Below are the code and all the weights of a small trained network. Each question names an input and a target symbol and asks about switching units off, where a switched-off unit gives its printed mean instead of its output.

import numpy as np


def w(rows, s, z=0):
    codes = np.array(rows[::2]) - 128.0
    scale = np.full(codes.shape[1], s)
    scale[-1] = z or s
    return codes * scale


def f(y):
    return np.maximum(y, 0)


def softmax(a):
    e = np.exp(a - a.max(-1, keepdims=True))
    return e / e.sum(-1, keepdims=True)


def log_softmax(a):
    a = a - a.max(-1, keepdims=True)
    return a - np.log(np.exp(a).sum(-1, keepdims=True))


def net(x, mask):
    ids = ['ΔΣΦγεζθτ'.index(c) for c in x.split()]
    T = len(ids)
    res = E[ids] + P[:T]
    u = 0
    for l in range(2):
        r = res
        for j in range(2):
            rows = slice(2 * j, 2 * j + 2)
            q, k, v = (r @ M[l][rows].T for M in (Q, K, V))
            z = softmax(np.where(np.tri(T) > 0, q @ k.T / 2**0.5, -1e9)) @ v
            o = O[l][rows]
            res = res + np.where(mask[u + j], z, o[:, -1]) @ o[:, :-1]
        u += 2
        y = f(res @ A[l][:, :-1].T + A[l][:, -1])
        res = res + np.where(mask[u : u + 8], y, B[l][:, -1]) @ B[l][:, :-1]
        u += 8
    return log_softmax(res[-1] @ U[:, :-1].T + U[:, -1])


Q, K, V, O, A, B = {}, {}, {}, {}, {}, {}
E = w([
[84,141,26,79,151,151,45,189,118],'Δ',
[76,69,160,88,170,33,82,171,129],'Σ',
[104,171,123,59,109,40,129,63,192],'Φ',
[104,105,120,138,197,74,102,45,8],'γ',
[113,47,149,46,99,164,226,92,98],'ε',
[108,12,126,131,113,121,124,161,196],'ζ',
[130,124,45,120,230,107,162,118,159],'θ',
[176,65,16,74,154,95,123,86,143],'τ',
],0.017)
P = w([
[111,164,116,2,138,193,97,156,133],'0',
[88,156,139,31,152,178,100,127,151],'1',
[98,149,137,53,170,178,92,114,162],'2',
[98,140,125,72,159,163,103,110,147],'3',
[96,137,127,92,143,147,105,107,153],'4',
[107,131,124,108,144,133,111,108,147],'5',
[111,125,118,127,135,121,122,113,148],'6',
[113,120,120,143,129,109,132,105,162],'7',
[123,115,113,154,122,89,142,104,153],'8',
[127,111,106,176,123,84,151,102,145],'9',
[126,93,89,196,137,77,156,111,148],'10',
[124,91,83,202,134,62,164,115,137],'11',
[120,95,90,205,124,38,186,103,148],'12',
],0.0098)
Q[0] = w([
[63,67,21,30,149,28,121,106,141],'0.h0',
[196,223,175,115,48,142,132,187,105],'0.h0',
[254,126,154,208,47,171,123,204,158],'0.h1',
[21,106,71,99,139,101,94,74,72],'0.h1',
],0.0079)
K[0] = w([
[179,82,83,250,117,49,140,109,136],'0.h0',
[68,110,184,74,107,250,129,178,69],'0.h0',
[110,185,165,3,148,115,147,135,127],'0.h1',
[150,113,148,254,106,118,142,148,113],'0.h1',
],0.0088)
V[0] = w([
[181,3,185,123,50,120,6,72,63],'0.h0',
[160,97,161,80,82,136,27,249,118],'0.h0',
[99,181,133,107,227,227,86,112,33],'0.h1',
[162,164,70,149,61,143,137,177,143],'0.h1',
],0.0049)
O[0] = w([
[2,55,85,117,158,202,150,61,124,108],'0.h0',
[98,135,17,121,86,120,77,161,39,19],'0.h0',
[123,196,56,142,109,121,191,143,135,4],'0.h1',
[129,128,71,158,15,154,98,52,115,2],'0.h1',
],0.0076,0.0027)
A[0] = w([
[148,192,122,132,120,86,89,204,163,176],'0.n0',
[135,190,111,175,167,75,129,92,24,203],'0.n1',
[98,111,80,167,117,142,62,254,162,184],'0.n2',
[185,128,100,96,187,105,175,33,196,201],'0.n3',
[124,97,121,189,101,53,141,79,134,230],'0.n4',
[142,75,158,160,79,135,130,218,183,226],'0.n5',
[84,138,209,43,174,190,97,165,133,248],'0.n6',
[220,169,95,50,110,189,115,118,129,116],'0.n7',
],0.0066,0.0018)
B[0] = w([
[53,155,55,48,97,26,167,168,195,161],'0.n0',
[155,254,231,116,204,208,102,119,217,155],'0.n1',
[25,226,146,131,165,132,210,121,118,201],'0.n2',
[135,61,166,48,98,155,89,193,95,254],'0.n3',
[69,110,109,176,219,193,220,146,50,196],'0.n4',
[76,187,230,130,156,222,131,110,219,206],'0.n5',
[121,129,34,53,16,87,163,43,156,210],'0.n6',
[117,170,38,104,118,119,60,123,52,148],'0.n7',
],0.0057,0.0083)
Q[1] = w([
[44,110,179,30,122,204,149,50,197],'1.h0',
[35,137,170,33,249,69,255,42,153],'1.h0',
[56,37,97,60,158,157,146,171,221],'1.h1',
[165,60,76,33,130,2,179,225,124],'1.h1',
],0.0054)
K[1] = w([
[171,80,114,173,147,86,136,152,106],'1.h0',
[154,44,146,172,139,98,176,137,133],'1.h0',
[97,73,166,177,161,162,146,92,108],'1.h1',
[146,145,152,255,136,172,134,114,149],'1.h1',
],0.0097)
V[1] = w([
[52,209,243,124,78,70,121,68,110],'1.h0',
[93,128,189,130,124,240,255,175,158],'1.h0',
[103,121,115,108,99,116,208,108,136],'1.h1',
[111,95,126,138,68,185,138,222,221],'1.h1',
],0.0067)
O[1] = w([
[2,141,235,126,58,40,207,10,112,95],'1.h0',
[45,199,157,80,47,207,36,145,120,253],'1.h0',
[152,90,202,197,92,102,161,247,103,212],'1.h1',
[87,96,99,181,44,138,48,209,177,231],'1.h1',
],0.0057,0.007)
A[1] = w([
[111,241,24,161,103,125,116,96,166,209],'1.n0',
[148,97,238,208,100,178,130,144,137,7],'1.n1',
[184,95,116,142,45,145,254,106,87,125],'1.n2',
[216,179,110,154,162,56,224,92,128,254],'1.n3',
[52,106,153,140,77,160,175,196,160,26],'1.n4',
[113,123,192,127,159,193,186,180,132,89],'1.n5',
[130,85,125,122,63,222,95,110,163,142],'1.n6',
[73,53,186,136,119,127,104,88,142,150],'1.n7',
],0.0054,0.0016)
B[1] = w([
[129,214,104,183,76,183,172,107,253,153],'1.n0',
[221,191,94,203,92,109,123,73,122,175],'1.n1',
[223,122,187,181,93,29,163,200,161,138],'1.n2',
[111,186,129,204,193,64,101,46,186,154],'1.n3',
[170,44,120,90,83,93,139,50,54,255],'1.n4',
[117,121,100,74,55,66,78,128,133,199],'1.n5',
[194,139,118,93,171,149,166,178,133,219],'1.n6',
[141,143,59,99,156,179,88,112,98,225],'1.n7',
],0.0061,0.0095)
U = w([
[140,213,124,216,106,186,166,144,113,73],'Δ',
[95,99,139,246,121,37,181,107,110,35],'Σ',
[254,222,237,149,92,96,39,100,214,150],'Φ',
[160,198,225,123,239,233,207,63,121,115],'γ',
[167,165,170,162,94,150,254,204,6,60],'ε',
[111,120,207,121,106,198,102,218,135,251],'ζ',
[230,146,154,177,193,156,125,189,171,68],'θ',
[163,112,89,131,114,210,17,22,88,97],'τ',
],0.0051,0.0031)

Each question gives the input, a string of symbols that net reads in full, and the target symbol t.
The units are the heads (2 rows each of Q, K, V and O) and the neurons (one row each of A and B). Each row of codes is followed by its name. A weight is (code - 128) times the scale printed after its matrix; where a second scale follows, it is the last column's (O, A, B and U).
mask holds one flag per unit, layer by layer, with each layer's heads first. A switched-off unit (its flag False) gives its mean, the last column of its rows in O or B, instead of its output. The means were averaged over made-up inputs and are rounded, as every weight is.
A unit's drop is (log p(t) with every unit on - log p(t) with that unit switched off) / (log p(t) with every unit on - log p(t) with every unit switched off).
The circuit of an input: a set's keep is (log p(t) with only the set's units on - log p(t) with every unit switched off) / (log p(t) with every unit on - log p(t) with every unit switched off). Starting from the 12 units with the biggest drops (on a tie, the unit counted first), units are removed one at a time, each time the one whose removal leaves the highest keep (on an exact tie, the one counted first), for as long as the keep stays at least 0.8.
units of the circuit, in order: the units of the circuit, biggest drop first
unit that matters most: the unit with the biggest drop
top k neurons: the k neurons with the biggest drops, biggest first
k most important neurons of layer l: the k neurons of layer l with the biggest drops, biggest first
which heads matter: for each layer, one digit per head in row order, 1 if its drop is at least 0.15 and else 0, layers parted by /
input γ Φ ζ ε ζ Φ Φ ζ ζ ζ θ, target ζ: top 2 neurons	(0.n3; 0.n0)
input Δ Σ γ ζ ζ γ θ ζ ζ Φ θ γ, target Φ: which heads matter	10 / 00
input θ Δ ε Σ γ ζ ζ γ Δ, target γ: which heads matter	10 / 01
input ζ Σ Δ ζ ζ ε ζ Σ ζ Δ ε τ γ, target θ: unit that matters most	1.h0
input ζ γ Φ ζ ε ζ Φ γ Δ ζ τ ε, target θ: 2 most important neurons of layer 0	(0.n5; 0.n2)
input Φ γ ζ θ γ Φ γ Φ ε γ ε, target γ: which heads matter	00 / 01
input Φ Φ Φ Φ Φ Δ Φ Σ, target Σ: units of the circuit, in order	(1.h0; 0.n3)
input ζ ζ ζ Φ Φ ζ Φ ε Φ γ ζ τ, target ζ: top 2 neurons	(0.n3; 0.n5)
input θ θ θ θ θ ζ Δ ε ζ ε Φ, target ζ: 2 most important neurons of layer 0	(0.n3; 0.n4)
input ε ε ε ζ ζ Φ γ τ Φ, target γ: units of the circuit, in order	(1.h1; 0.n4; 0.h0)
input ε ζ ζ Σ γ Δ Φ ζ Φ Σ ζ θ τ, target θ: which heads matter	10 / 10
input Φ Φ τ Φ ζ ε Δ Φ ζ Σ γ θ, target γ: 2 most important neurons of layer 0	(0.n1; 0.n4)
input ζ Σ ζ ζ ζ ζ ζ, target τ: units of the circuit, in order	(1.n4; 1.n7; 0.h0)
input ζ ζ Σ ζ Δ Δ ε Δ θ γ γ, target γ: 2 most important neurons of layer 0	(0.n1; 0.n4)
input ε ζ τ Φ ε ζ Φ ζ Φ ζ ε, target τ: which heads matter	01 / 11
input τ ζ ζ Φ ζ ζ Φ τ Φ Δ θ θ Δ, target Φ: units of the circuit, in order	(0.h0)
input Δ Δ γ γ ζ τ ζ Δ ε Φ, target ζ: top 2 neurons	(0.n3; 1.n1)
input Σ Φ θ Φ Φ ζ Δ ζ Φ θ Δ ζ, target Φ: top 3 neurons	(1.n1; 0.n5; 1.n5)
input τ Δ Δ, target θ: which heads matter	00 / 10
input ζ τ ζ, target θ: which heads matter	00 / 10
input Φ ζ ζ γ, target γ: units of the circuit, in order	(0.n1)
input γ ζ Σ γ ζ γ θ Δ Φ θ θ ζ ζ, target Φ: 2 most important neurons of layer 0	(0.n5; 0.n6)
input γ Δ ζ θ θ τ ζ ζ ζ Σ, target τ: which heads matter	11 / 00
input ε Δ Δ, target Δ: top 4 neurons	(1.n0; 0.n2; 0.n3; 0.n7)
input θ Φ ζ Φ τ ζ ε Δ ζ θ τ, target ζ: which heads matter	00 / 01
